Below is a small trained network, with its code and all its weights. Each question gives an input and a target symbol and asks what happens when units are switched off, that is, made to give their printed mean instead of their output.

import numpy as np


def w(rows, s, z=0):
    codes = np.array(rows[::2]) - 128.0
    scale = np.full(codes.shape[1], s)
    scale[-1] = z or s
    return codes * scale


def f(y):
    return y / 2 * (1 + np.tanh(0.7978845608 * (y + 0.044715 * y**3)))


def softmax(a):
    e = np.exp(a - a.max(-1, keepdims=True))
    return e / e.sum(-1, keepdims=True)


def log_softmax(a):
    a = a - a.max(-1, keepdims=True)
    return a - np.log(np.exp(a).sum(-1, keepdims=True))


def net(x, mask):
    ids = ['αβγεζηθλμτφω'.index(c) for c in x.split()]
    T = len(ids)
    res = E[ids] + P[:T]
    u = 0
    for l in range(3):
        q, k, v = (res @ M[l].T for M in (Q, K, V))
        z = softmax(np.where(np.tri(T) > 0, q @ k.T / 2**0.5, -1e9)) @ v
        res = res + np.where(mask[u], z, O[l][:, -1]) @ O[l][:, :-1]
        u += 1
        y = f(res @ A[l][:, :-1].T + A[l][:, -1])
        res = res + np.where(mask[u : u + 4], y, B[l][:, -1]) @ B[l][:, :-1]
        u += 4
    return log_softmax(res[-1] @ U[:, :-1].T + U[:, -1])


Q, K, V, O, A, B = {}, {}, {}, {}, {}, {}
E = w([
[115,98,105,83,106,123,156,66,165,147,41],'α',
[113,147,161,142,175,133,163,98,103,43,75],'β',
[119,94,181,136,172,130,197,110,158,143,89],'γ',
[81,100,54,197,156,75,117,172,144,61,139],'ε',
[141,65,175,179,124,90,201,119,93,158,138],'ζ',
[165,92,120,94,44,76,128,136,123,133,85],'η',
[101,159,130,194,115,132,172,121,171,159,123],'θ',
[107,102,172,49,101,161,119,182,153,113,184],'λ',
[133,175,159,85,126,138,153,2,70,176,95],'μ',
[154,36,109,136,112,127,141,205,59,127,186],'τ',
[135,90,164,105,72,31,128,105,90,214,115],'φ',
[41,191,99,86,146,112,91,107,134,140,146],'ω',
],0.025)
P = w([
[192,172,108,120,48,55,133,82,165,114,209],'0',
[102,147,145,73,3,166,154,52,105,97,168],'1',
[138,149,120,66,34,135,150,41,124,88,174],'2',
[126,141,127,129,74,129,140,76,166,126,101],'3',
[124,119,98,92,78,98,152,32,147,118,113],'4',
[136,148,89,141,122,83,149,73,196,136,74],'5',
[70,135,136,124,97,156,127,44,138,113,59],'6',
[99,157,110,174,152,118,136,67,178,149,11],'7',
[124,152,79,98,135,53,116,51,201,100,87],'8',
[62,167,118,124,138,157,112,75,172,116,45],'9',
[81,149,105,143,142,123,117,48,181,110,31],'10',
],0.0053)
Q[0] = w([
[119,118,162,131,162,63,191,65,160,114,7],'L0H0',
[187,3,57,224,140,63,247,114,141,91,37],'L0H0',
],0.006)
K[0] = w([
[158,175,161,136,26,153,255,30,176,248,4],'L0H0',
[208,12,107,227,36,159,215,106,215,152,74],'L0H0',
],0.0047)
V[0] = w([
[177,40,70,57,151,240,42,173,229,124,253],'L0H0',
[183,181,211,126,194,124,18,182,125,130,138],'L0H0',
],0.0034)
O[0] = w([
[98,71,95,126,150,101,173,65,146,173,97,24],'L0H0',
[116,33,81,109,105,84,245,25,45,199,69,1],'L0H0',
],0.011,0.0045)
A[0] = w([
[141,165,92,97,14,95,157,140,178,98,190,251],'L0N0',
[46,98,153,67,254,175,71,148,157,120,88,139],'L0N1',
[82,223,99,11,184,127,37,137,210,111,91,102],'L0N2',
[165,219,176,130,81,107,67,115,122,188,207,195],'L0N3',
],0.0048,0.0017)
B[0] = w([
[109,98,140,189,122,205,104,154,144,178,42,233],'L0N0',
[195,99,92,91,49,9,114,123,150,161,96,137],'L0N1',
[102,132,136,111,159,114,170,103,95,113,24,212],'L0N2',
[172,148,122,155,185,132,152,79,149,203,165,255],'L0N3',
],0.012,0.0059)
Q[1] = w([
[189,152,92,35,110,140,161,2,81,103,32],'L1H0',
[102,168,39,233,140,105,118,4,61,129,224],'L1H0',
],0.0054)
K[1] = w([
[118,252,112,2,169,21,92,91,47,74,108],'L1H0',
[121,159,230,160,157,87,125,83,26,199,228],'L1H0',
],0.0057)
V[1] = w([
[116,113,193,123,90,113,183,255,181,159,169],'L1H0',
[146,77,142,151,165,156,167,137,163,111,93],'L1H0',
],0.0065)
O[1] = w([
[119,106,100,123,175,91,88,7,106,92,164,253],'L1H0',
[153,134,150,140,76,152,91,114,171,113,164,250],'L1H0',
],0.014,0.0031)
A[1] = w([
[106,173,100,173,177,112,179,226,121,157,253,104],'L1N0',
[218,80,179,137,13,170,153,206,157,107,90,250],'L1N1',
[134,185,166,157,111,1,75,93,48,21,204,135],'L1N2',
[170,76,72,62,190,70,136,219,13,92,226,40],'L1N3',
],0.0051,0.0012)
B[1] = w([
[115,121,159,143,138,138,142,126,107,72,133,163],'L1N0',
[116,153,115,72,147,134,95,123,116,89,156,253],'L1N1',
[102,135,172,119,127,120,135,219,177,128,142,214],'L1N2',
[124,166,160,159,67,253,74,134,89,164,119,209],'L1N3',
],0.015,0.0047)
Q[2] = w([
[123,181,93,213,67,54,193,149,66,230,248],'L2H0',
[78,137,138,191,139,233,255,149,110,136,67],'L2H0',
],0.006)
K[2] = w([
[208,81,221,182,121,207,157,57,126,207,208],'L2H0',
[142,114,203,153,135,254,150,79,169,153,126],'L2H0',
],0.0069)
V[2] = w([
[161,111,91,88,81,138,121,97,182,254,129],'L2H0',
[231,119,160,107,144,111,92,80,92,71,110],'L2H0',
],0.0068)
O[2] = w([
[39,61,154,87,171,254,82,143,150,177,140,85],'L2H0',
[94,73,192,192,25,92,98,107,204,60,68,4],'L2H0',
],0.0091,0.0017)
A[2] = w([
[65,166,106,125,192,130,62,159,200,202,168,100],'L2N0',
[195,194,166,146,126,148,125,152,110,120,144,154],'L2N1',
[254,114,241,29,207,147,102,50,130,169,158,254],'L2N2',
[77,76,158,193,94,38,38,73,121,16,148,200],'L2N3',
],0.0067,0.0016)
B[2] = w([
[83,150,95,155,56,144,143,64,88,82,50,255],'L2N0',
[152,90,43,2,103,131,166,42,184,173,54,248],'L2N1',
[151,127,176,110,199,36,69,144,114,79,110,233],'L2N2',
[143,126,145,169,179,247,185,148,31,150,77,203],'L2N3',
],0.0074,0.009)
U = w([
[159,119,131,118,41,120,174,87,78,104,112,93],'α',
[119,140,131,98,80,134,99,173,224,91,141,155],'β',
[129,136,133,130,112,124,122,135,125,127,130,76],'γ',
[112,145,57,131,207,128,80,173,85,63,134,147],'ε',
[117,160,254,140,150,149,188,167,159,87,185,189],'ζ',
[179,139,89,111,89,69,90,102,114,138,156,197],'η',
[94,200,108,151,119,155,140,54,174,112,161,182],'θ',
[113,49,102,92,122,132,166,88,139,133,108,169],'λ',
[175,166,175,87,111,155,140,114,143,198,136,4],'μ',
[167,132,148,159,82,193,75,177,75,146,113,126],'τ',
[121,167,197,146,70,58,54,130,105,175,123,75],'φ',
[75,134,114,144,96,113,146,174,115,178,89,131],'ω',
],0.0076,0.0041)

Each question gives the input, a string of symbols that net reads in full, and the target symbol t.
The units are the heads (2 rows each of Q, K, V and O) and the neurons (one row each of A and B). Each row of codes is followed by its name. A weight is (code - 128) times the scale printed after its matrix; where a second scale follows, it is the last column's (O, A, B and U).
mask holds one flag per unit, layer by layer, with each layer's heads first. A switched-off unit (its flag False) gives its mean, the last column of its rows in O or B, instead of its output. The means were averaged over made-up inputs and are rounded, as every weight is.
A unit's drop is (log p(t) with every unit on - log p(t) with that unit switched off) / (log p(t) with every unit on - log p(t) with every unit switched off).
The circuit of an input: a set's keep is (log p(t) with only the set's units on - log p(t) with every unit switched off) / (log p(t) with every unit on - log p(t) with every unit switched off). Starting from the 12 units with the biggest drops (on a tie, the unit counted first), units are removed one at a time, each time the one whose removal leaves the highest keep (on an exact tie, the one counted first), for as long as the keep stays at least 0.8.
circuit, biggest first: the units of the circuit, biggest drop first
most important unit: the unit with the biggest drop
top k neurons: the k neurons with the biggest drops, biggest first
top k neurons in layer l: the k neurons of layer l with the biggest drops, biggest first
drop of u: that unit's drop, to one decimal
input η θ μ α γ θ θ θ θ μ γ, target β: top 2 neurons in layer 0 : [L0N2, L0N1]
input θ μ β θ λ η ω η τ, target τ: circuit, biggest first : [L1N3]
input τ β η η μ τ λ, target α: circuit, biggest first : [L2H0, L0N3, L0H0]
input θ μ θ θ φ θ θ ε ω η, target ε: top 3 neurons : [L0N1, L0N2, L1N1]
input ω θ θ τ θ λ η θ μ γ, target ε: circuit, biggest first : [L2H0, L1H0, L2N2]
input τ θ α γ θ θ μ μ μ α, target β: top 2 neurons : [L1N1, L0N2]
input θ ω τ θ τ τ θ θ θ λ, target ε: circuit, biggest first : [L1H0, L2H0, L0N2]
input τ ζ λ ζ μ ζ λ μ μ μ μ, target μ: circuit, biggest first : [L1H0, L2N1, L0N3]
input θ τ μ μ θ μ α λ, target β: circuit, biggest first : [L1H0, L1N1, L0N1]
input τ λ α θ φ ω η, target ε: circuit, biggest first : [L1N1, L2H0, L1H0, L0N2]
input θ θ α ω ω η λ ε θ η η, target η: top 2 neurons : [L1N2, L0N3]
input θ τ β, target α: top 2 neurons : [L2N1, L2N3]
input λ η τ β μ θ γ, target α: top 2 neurons : [L2N3, L0N3]
input α ω γ, target ε: top 3 neurons : [L0N1, L1N1, L2N2]
input θ τ φ θ θ η θ ε θ θ η, target η: top 2 neurons : [L1N2, L1N1]
input τ θ φ γ, target ζ: top 2 neurons : [L2N3, L0N3]
input γ ζ θ μ θ ζ τ μ ζ φ ζ, target ζ: most important unit : L1N2
input ω θ α θ μ τ μ λ, target β: top 2 neurons in layer 0 : [L0N2, L0N3]
input τ α γ, target β: top 2 neurons : [L0N2, L1N1]
input μ β θ λ λ η, target α: top 2 neurons : [L2N3, L0N0]
input μ θ τ ε λ, target η: top neuron : [L1N2]
input τ α η, target β: top 2 neurons : [L1N1, L0N2]
input θ ζ θ γ θ η γ, target ζ: top 4 neurons : [L0N0, L2N3, L2N1, L2N0]
input θ β μ γ μ θ θ θ η, target α: top 2 neurons in layer 0 : [L0N0, L0N3]
input λ θ θ θ ω θ λ, target ε: drop of L2H0 : 0.6
